Below is a small trained network, with its code and all its weights. Each question gives an input and a class and asks what happens when units are switched off, that is, made to give their printed mean instead of their output.

import numpy as np


def w(rows, s, z=0):
    codes = np.array(rows[::2]) - 128.0
    scale = np.full(codes.shape[1], s)
    scale[-1] = z or s
    return codes * scale


def f(y):
    return np.maximum(y, 0)


def log_softmax(a):
    a = a - a.max(-1, keepdims=True)
    return a - np.log(np.exp(a).sum(-1, keepdims=True))


def net(x, mask):
    res = np.array(x, float).reshape(1, 3) / 4 @ E
    y = f(res @ A[0][:, :-1].T + A[0][:, -1])
    res = res + np.where(mask, y, B[0][:, -1]) @ B[0][:, :-1]
    return log_softmax(res[-1] @ U[:, :-1].T + U[:, -1])


A, B = {}, {}
E = w([
[57,2,212],'x0',
[84,231,218],'x1',
[213,123,224],'x2',
],0.0046)
A[0] = w([
[107,10,103,217],'n1',
[147,76,173,195],'n2',
[119,93,151,145],'n3',
[199,112,33,201],'n4',
[153,209,240,142],'n5',
[137,104,149,158],'n6',
[154,104,122,205],'n7',
[233,155,108,152],'n8',
[164,133,113,121],'n9',
[82,198,154,242],'n10',
[130,159,131,172],'n11',
[104,197,135,237],'n12',
[204,183,133,179],'n13',
[137,177,195,111],'n14',
[85,192,91,190],'n15',
[149,141,18,221],'n16',
[46,97,58,164],'n17',
[194,128,110,154],'n18',
[132,46,117,193],'n19',
[105,124,163,254],'n20',
[140,149,163,154],'n21',
[153,129,81,180],'n22',
[141,127,129,101],'n23',
[70,165,107,183],'n24',
[134,94,137,159],'n25',
[129,137,139,105],'n26',
[151,132,152,238],'n27',
[131,96,126,159],'n28',
[132,121,128,97],'n29',
],0.012,0.0027)
B[0] = w([
[69,70,252,254],'n1',
[150,99,202,200],'n2',
[132,102,171,169],'n3',
[104,250,147,241],'n4',
[254,98,111,218],'n5',
[140,116,162,161],'n6',
[125,135,164,178],'n7',
[183,222,157,206],'n8',
[147,162,133,154],'n9',
[163,78,52,212],'n10',
[154,128,115,159],'n11',
[177,112,59,202],'n12',
[190,199,140,200],'n13',
[199,104,112,177],'n14',
[134,110,47,196],'n15',
[57,211,93,238],'n16',
[39,87,79,214],'n17',
[160,180,158,180],'n18',
[116,92,220,214],'n19',
[146,77,146,198],'n20',
[166,120,129,160],'n21',
[103,175,123,183],'n22',
[128,133,127,131],'n23',
[111,89,75,182],'n24',
[137,113,166,165],'n25',
[134,123,119,133],'n26',
[160,126,137,182],'n27',
[128,115,164,163],'n28',
[131,129,129,129],'n29',
],0.037,0.0056)
U = w([
[141,24,254,250],'0',
[61,87,120,11],'1',
[15,152,159,91],'2',
[240,48,86,72],'3',
[64,62,23,229],'4',
[172,235,125,91],'5',
],0.0049,0.0014)

Each question gives the input, the list of numbers given to net, and the class t.
The units are the neurons (one row each of A and B). Each row of codes is followed by its name. A weight is (code - 128) times the scale printed after its matrix; where a second scale follows, it is the last column's (A, B and U).
mask holds one flag per neuron, in row order. A switched-off neuron (its flag False) gives its mean, the last column of its row in B, instead of its output. The means were averaged over made-up inputs and are rounded, as every weight is.
A unit's drop is (log p(t) with every unit on - log p(t) with that unit switched off) / (log p(t) with every unit on - log p(t) with every unit switched off).
The circuit of an input: a set's keep is (log p(t) with only the set's units on - log p(t) with every unit switched off) / (log p(t) with every unit on - log p(t) with every unit switched off). Starting from the 12 units with the biggest drops (on a tie, the unit counted first), units are removed one at a time, each time the one whose removal leaves the highest keep (on an exact tie, the one counted first), for as long as the keep stays at least 0.8.
units of the circuit, in order: the units of the circuit, biggest drop first
most important unit: the unit with the biggest drop
k most important neurons: the k neurons with the biggest drops, biggest first
drop when u is switched off: that unit's drop, to one decimal
input [-3,-4,-3], class 2: units of the circuit, in order => (n5 n16)
input [3,1,-6], class 4: most important unit => n17
input [-5,-6,-6], class 2: units of the circuit, in order => (n17 n16)
input [-1,-7,6], class 5: 3 most important neurons => (n4 n8 n18)
input [-1,-4,8], class 5: 2 most important neurons => (n8 n1)
input [-3,-3,-7], class 2: 2 most important neurons => (n4 n16)
input [1,-8,0], class 2: 2 most important neurons => (n4 n16)
input [-7,-8,-7], class 2: 3 most important neurons => (n17 n5 n16)
input [6,6,5], class 3: 2 most important neurons => (n5 n1)
input [-2,2,-1], class 3: 2 most important neurons => (n4 n17)
input [8,8,-7], class 4: drop when n17 is switched off => 0.3
